Below are the code and all the weights of a small trained network. Each question names an input and a class and asks about switching units off, where a switched-off unit gives its printed mean instead of its output.

import numpy as np


def w(rows, s, z=0):
    codes = np.array(rows[::2]) - 128.0
    scale = np.full(codes.shape[1], s)
    scale[-1] = z or s
    return codes * scale


def f(y):
    return np.maximum(y, 0)


def log_softmax(a):
    a = a - a.max(-1, keepdims=True)
    return a - np.log(np.exp(a).sum(-1, keepdims=True))


def net(x, mask):
    res = np.array(x, float).reshape(1, 7) / 4 @ E
    y = f(res @ A[0][:, :-1].T + A[0][:, -1])
    res = res + np.where(mask, y, B[0][:, -1]) @ B[0][:, :-1]
    return log_softmax(res[-1] @ U[:, :-1].T + U[:, -1])


A, B = {}, {}
E = w([
[104,140,136,116,153,108,130,118,115,150,110],'x0',
[148,82,195,120,183,187,200,77,177,125,81],'x1',
[211,63,155,40,170,30,102,76,110,7,146],'x2',
[47,172,213,172,207,99,69,207,206,140,227],'x3',
[140,130,125,128,125,134,133,134,128,125,136],'x4',
[121,132,133,130,128,124,127,124,126,127,123],'x5',
[135,126,120,120,134,129,131,138,132,136,128],'x6',
],0.017)
A[0] = w([
[95,148,208,173,153,235,206,122,247,177,84,82],'n1',
[71,154,121,155,91,191,133,190,134,164,109,75],'n2',
[137,88,201,127,162,172,254,88,213,119,117,150],'n3',
[130,163,33,119,102,85,37,142,54,128,171,254],'n4',
[114,134,121,144,96,225,114,126,88,218,114,171],'n5',
[98,134,93,156,121,188,133,140,127,176,79,113],'n6',
[75,130,84,185,118,157,156,143,172,183,151,243],'n7',
[95,160,82,191,77,218,158,145,100,196,75,157],'n8',
[67,171,101,186,112,201,173,146,161,196,141,125],'n9',
],0.012,0.0089)
B[0] = w([
[97,153,101,2,120,155,247,114,151,30,125,245],'n1',
[88,127,76,206,91,147,201,108,154,113,103,210],'n2',
[156,185,100,64,149,204,146,81,214,52,93,217],'n3',
[73,195,69,77,28,42,138,200,104,144,180,233],'n4',
[115,151,169,98,141,144,80,193,177,69,190,221],'n5',
[131,100,160,67,160,132,101,154,165,131,146,198],'n6',
[47,159,127,165,100,116,116,214,96,209,133,227],'n7',
[183,120,195,119,184,123,42,118,166,38,224,253],'n8',
[23,165,61,158,93,131,208,139,18,192,87,242],'n9',
],0.011,0.031)
U = w([
[103,142,167,146,127,80,10,200,170,146,247,135],'0',
[123,122,27,79,44,126,204,123,66,107,94,250],'1',
[136,114,214,110,199,167,132,133,204,87,204,111],'2',
[236,59,74,99,101,177,157,39,82,121,22,232],'3',
[84,126,89,216,73,140,155,194,65,239,134,1],'4',
],0.014,0.0041)

Each question gives the input, the list of numbers given to net, and the class t.
The units are the neurons (one row each of A and B). Each row of codes is followed by its name. A weight is (code - 128) times the scale printed after its matrix; where a second scale follows, it is the last column's (A, B and U).
mask holds one flag per neuron, in row order. A switched-off neuron (its flag False) gives its mean, the last column of its row in B, instead of its output. The means were averaged over made-up inputs and are rounded, as every weight is.
A unit's drop is (log p(t) with every unit on - log p(t) with that unit switched off) / (log p(t) with every unit on - log p(t) with every unit switched off).
The circuit of an input: a set's keep is (log p(t) with only the set's units on - log p(t) with every unit switched off) / (log p(t) with every unit on - log p(t) with every unit switched off). Starting from all 9 units, units are removed one at a time, each time the one whose removal leaves the highest keep (on an exact tie, the one counted first), for as long as the keep stays at least 0.8.
units of the circuit, in order: the units of the circuit, biggest drop first
top k neurons: the k neurons with the biggest drops, biggest first
drop when u is switched off: that unit's drop, to one decimal
input [1,0,-4,1,6,5,0], class 4: units of the circuit, in order : n7
input [-3,0,0,-7,-2,-7,-2], class 0: units of the circuit, in order : n1; n9
input [-3,4,7,-2,3,-3,3], class 3: top 2 neurons : n8; n5
input [-2,-5,-6,3,-2,8,-4], class 4: top 2 neurons : n9; n2
input [-6,2,6,8,-2,7,-5], class 2: top 2 neurons : n4; n7
input [-4,6,1,-3,8,2,-3], class 3: top 3 neurons : n8; n4; n5
input [-8,6,-8,0,-4,-7,5], class 2: top 4 neurons : n8; n5; n6; n4
input [0,3,-8,0,-4,-5,8], class 2: top 3 neurons : n8; n5; n6
input [-6,-8,-7,0,-1,5,-1], class 0: top 2 neurons : n8; n5
input [-3,2,-1,-1,3,6,5], class 2: top 2 neurons : n4; n9
input [-1,2,2,-4,-3,0,-1], class 3: top 2 neurons : n4; n8
input [-4,6,0,6,6,-7,-7], class 1: top 2 neurons : n8; n1
input [-6,1,-5,-2,6,2,-3], class 2: top 3 neurons : n8; n4; n1
input [-6,5,-5,4,3,-5,-3], class 1: units of the circuit, in order : n1
input [2,-1,0,-4,8,7,4], class 0: top 2 neurons : n1; n9
input [-2,-2,-7,1,-5,-2,-5], class 4: top 2 neurons : n9; n2
input [-4,-1,6,1,0,-2,-3], class 0: top 3 neurons : n1; n9; n2
input [-4,-8,0,2,-3,0,-1], class 4: drop when n5 is switched off : 0.5
input [3,3,-2,7,-5,3,7], class 1: drop when n1 is switched off : 0.4
input [-5,-3,-5,-2,-2,5,4], class 0: units of the circuit, in order : n8
input [-3,7,-5,-7,6,-2,0], class 2: drop when n2 is switched off : 0.0
input [-6,4,8,0,-3,4,-7], class 3: drop when n5 is switched off : 0.4
